[[88, 56, 86, 156, 64, 90, 112],
[83, 95, 114, 55, 152, 150, 71],
[72, 151, 83, 122, 115, 156, 92],
[93, 61, 49, 53, 123, 141, 121],
[121, 53, 163, 109, 143, 113, 64],
[72, 159, 107, 42, 101, 119, 111],
[42, 106, 125, 88, 143, 107, 58],
[39, 96, 52, 107, 140, 144, 132],
[124, 59, 157, 39, 36, 144, 74],
[55, 112, 73, 56, 144, 81, 127],
[160, 59, 164, 161, 63, 98, 127]]
->
[[112, 88, 56, 86, 156, 64, 90],
[71, 83, 95, 114, 55, 152, 150],
[92, 72, 151, 83, 122, 115, 156],
[121, 93, 61, 49, 53, 123, 141],
[64, 121, 53, 163, 109, 143, 113],
[111, 72, 159, 107, 42, 101, 119],
[58, 42, 106, 125, 88, 143, 107],
[132, 39, 96, 52, 107, 140, 144],
[74, 124, 59, 157, 39, 36, 144],
[127, 55, 112, 73, 56, 144, 81],
[127, 160, 59, 164, 161, 63, 98]]

[[104, 73, 77, 63, 78, 135, 87, 112, 106, 127, 93],
[105, 90, 109, 105, 86, 117, 132, 47, 89, 80, 122]]
->
[[93, 104, 73, 77, 63, 78, 135, 87, 112, 106, 127],
[122, 105, 90, 109, 105, 86, 117, 132, 47, 89, 80]]

[[44, 31, 161, 37, 42, 35, 159, 40],
[165, 162, 32, 160, 161, 161, 38, 159],
[167, 154, 47, 160, 155, 157, 43, 154]]
->
[[40, 44, 31, 161, 37, 42, 35, 159],
[159, 165, 162, 32, 160, 161, 161, 38],
[154, 167, 154, 47, 160, 155, 157, 43]]

[[85, 100],
[27, 76],
[102, 146]]
->
[[100, 85],
[76, 27],
[146, 102]]

[[67, 71, 115, 83, 81, 111, 93],
[98, 85, 141, 114, 48, 127, 113],
[111, 104, 94, 97, 48, 111, 103],
[85, 109, 79, 48, 131, 64, 122],
[58, 99, 89, 79, 139, 85, 93],
[89, 80, 110, 92, 48, 122, 93],
[72, 128, 69, 66, 73, 101, 83]]
->
[[93, 67, 71, 115, 83, 81, 111],
[113, 98, 85, 141, 114, 48, 127],
[103, 111, 104, 94, 97, 48, 111],
[122, 85, 109, 79, 48, 131, 64],
[93, 58, 99, 89, 79, 139, 85],
[93, 89, 80, 110, 92, 48, 122],
[83, 72, 128, 69, 66, 73, 101]]

[[171, 98, 90, 74, 85, 83, 69],
[159, 100, 78, 94, 100, 111, 54],
[62, 113, 66, 38, 103, 133, 97],
[57, 103, 112, 38, 135, 102, 113],
[91, 128, 59, 54, 58, 136, 92]]
->
[[69, 171, 98, 90, 74, 85, 83],
[54, 159, 100, 78, 94, 100, 111],
[97, 62, 113, 66, 38, 103, 133],
[113, 57, 103, 112, 38, 135, 102],
[92, 91, 128, 59, 54, 58, 136]]

[[164, 162, 40, 35, 36],
[39, 35, 156, 159, 171],
[45, 41, 162, 161, 153],
[36, 34, 174, 164, 163],
[166, 166, 34, 33, 37],
[33, 37, 167, 164, 157],
[41, 37, 156, 153, 154],
[31, 34, 166, 171, 161]]
->
[[36, 164, 162, 40, 35],
[171, 39, 35, 156, 159],
[153, 45, 41, 162, 161],
[163, 36, 34, 174, 164],
[37, 166, 166, 34, 33],
[157, 33, 37, 167, 164],
[154, 41, 37, 156, 153],
[161, 31, 34, 166, 171]]

[[99, 76, 58, 87, 151],
[88, 45, 66, 137, 113],
[90, 61, 67, 88, 127],
[141, 127, 152, 67, 84],
[62, 84, 102, 53, 26],
[117, 108, 98, 116, 111],
[60, 142, 121, 47, 101],
[63, 48, 87, 79, 70],
[68, 103, 55, 86, 127],
[74, 68, 88, 51, 94],
[136, 64, 131, 103, 54]]
->
[[151, 99, 76, 58, 87],
[113, 88, 45, 66, 137],
[127, 90, 61, 67, 88],
[84, 141, 127, 152, 67],
[26, 62, 84, 102, 53],
[111, 117, 108, 98, 116],
[101, 60, 142, 121, 47],
[70, 63, 48, 87, 79],
[127, 68, 103, 55, 86],
[94, 74, 68, 88, 51],
[54, 136, 64, 131, 103]]
---
[[99, 91, 104, 114],
[95, 88, 117, 126],
[94, 116, 155, 126],
[84, 84, 127, 125],
[92, 84, 85, 93],
[93, 93, 125, 129]]
->
[[114, 126, 126, 125, 93, 129],
[104, 117, 155, 127, 85, 125],
[91, 88, 116, 84, 84, 93],
[99, 95, 94, 84, 92, 93]]

[[164, 106, 73, 110, 102, 135, 92],
[135, 89, 112, 123, 89, 65, 123],
[79, 57, 46, 89, 104, 85, 102],
[77, 85, 156, 66, 95, 83, 119],
[111, 108, 123, 132, 90, 61, 117],
[47, 93, 56, 100, 108, 97, 84],
[109, 120, 127, 112, 97, 98, 102],
[157, 98, 120, 113, 92, 92, 118],
[94, 126, 76, 112, 107, 128, 76],
[128, 67, 109, 113, 88, 50, 133]]
->
[[92, 123, 102, 119, 117, 84, 102, 118, 76, 133],
[135, 65, 85, 83, 61, 97, 98, 92, 128, 50],
[102, 89, 104, 95, 90, 108, 97, 92, 107, 88],
[110, 123, 89, 66, 132, 100, 112, 113, 112, 113],
[73, 112, 46, 156, 123, 56, 127, 120, 76, 109],
[106, 89, 57, 85, 108, 93, 120, 98, 126, 67],
[164, 135, 79, 77, 111, 47, 109, 157, 94, 128]]

[[108, 101, 98, 158, 99, 117, 105, 111, 111, 104, 100],
[104, 103, 106, 107, 106, 113, 103, 100, 120, 112, 107],
[103, 122, 101, 115, 107, 116, 99, 100, 114, 106, 115],
[101, 117, 102, 114, 109, 112, 104, 106, 103, 112, 102],
[100, 106, 102, 106, 108, 102, 100, 101, 111, 116, 141],
[100, 104, 102, 127, 105, 119, 102, 101, 104, 107, 106],
[99, 102, 106, 107, 103, 126, 101, 101, 108, 103, 137],
[107, 101, 99, 116, 104, 125, 101, 114, 111, 116, 103]]
->
[[100, 107, 115, 102, 141, 106, 137, 103],
[104, 112, 106, 112, 116, 107, 103, 116],
[111, 120, 114, 103, 111, 104, 108, 111],
[111, 100, 100, 106, 101, 101, 101, 114],
[105, 103, 99, 104, 100, 102, 101, 101],
[117, 113, 116, 112, 102, 119, 126, 125],
[99, 106, 107, 109, 108, 105, 103, 104],
[158, 107, 115, 114, 106, 127, 107, 116],
[98, 106, 101, 102, 102, 102, 106, 99],
[101, 103, 122, 117, 106, 104, 102, 101],
[108, 104, 103, 101, 100, 100, 99, 107]]

[[100, 92, 82, 104, 80, 111, 66, 111, 99, 95, 84, 122],
[62, 106, 109, 81, 118, 93, 107, 72, 90, 127, 114, 93],
[42, 134, 116, 80, 166, 107, 149, 27, 108, 154, 134, 54]]
->
[[122, 93, 54],
[84, 114, 134],
[95, 127, 154],
[99, 90, 108],
[111, 72, 27],
[66, 107, 149],
[111, 93, 107],
[80, 118, 166],
[104, 81, 80],
[82, 109, 116],
[92, 106, 134],
[100, 62, 42]]

[[95, 80, 112],
[137, 29, 92]]
->
[[112, 92],
[80, 29],
[95, 137]]

[[100, 60, 100],
[88, 40, 88],
[100, 55, 100],
[58, 54, 58],
[90, 39, 90],
[76, 43, 76],
[92, 40, 92]]
->
[[100, 88, 100, 58, 90, 76, 92],
[60, 40, 55, 54, 39, 43, 40],
[100, 88, 100, 58, 90, 76, 92]]

[[81, 120, 96, 57, 148, 117, 63, 123, 67, 51, 100],
[97, 98, 109, 105, 92, 118, 100, 103, 80, 102, 101],
[102, 106, 110, 95, 93, 107, 97, 97, 98, 90, 103],
[56, 56, 45, 141, 70, 120, 102, 39, 77, 45, 105],
[84, 101, 90, 88, 114, 100, 106, 95, 110, 105, 101]]
->
[[100, 101, 103, 105, 101],
[51, 102, 90, 45, 105],
[67, 80, 98, 77, 110],
[123, 103, 97, 39, 95],
[63, 100, 97, 102, 106],
[117, 118, 107, 120, 100],
[148, 92, 93, 70, 114],
[57, 105, 95, 141, 88],
[96, 109, 110, 45, 90],
[120, 98, 106, 56, 101],
[81, 97, 102, 56, 84]]

[[163, 174, 86],
[53, 130, 38]]
->
[[86, 38],
[174, 130],
[163, 53]]
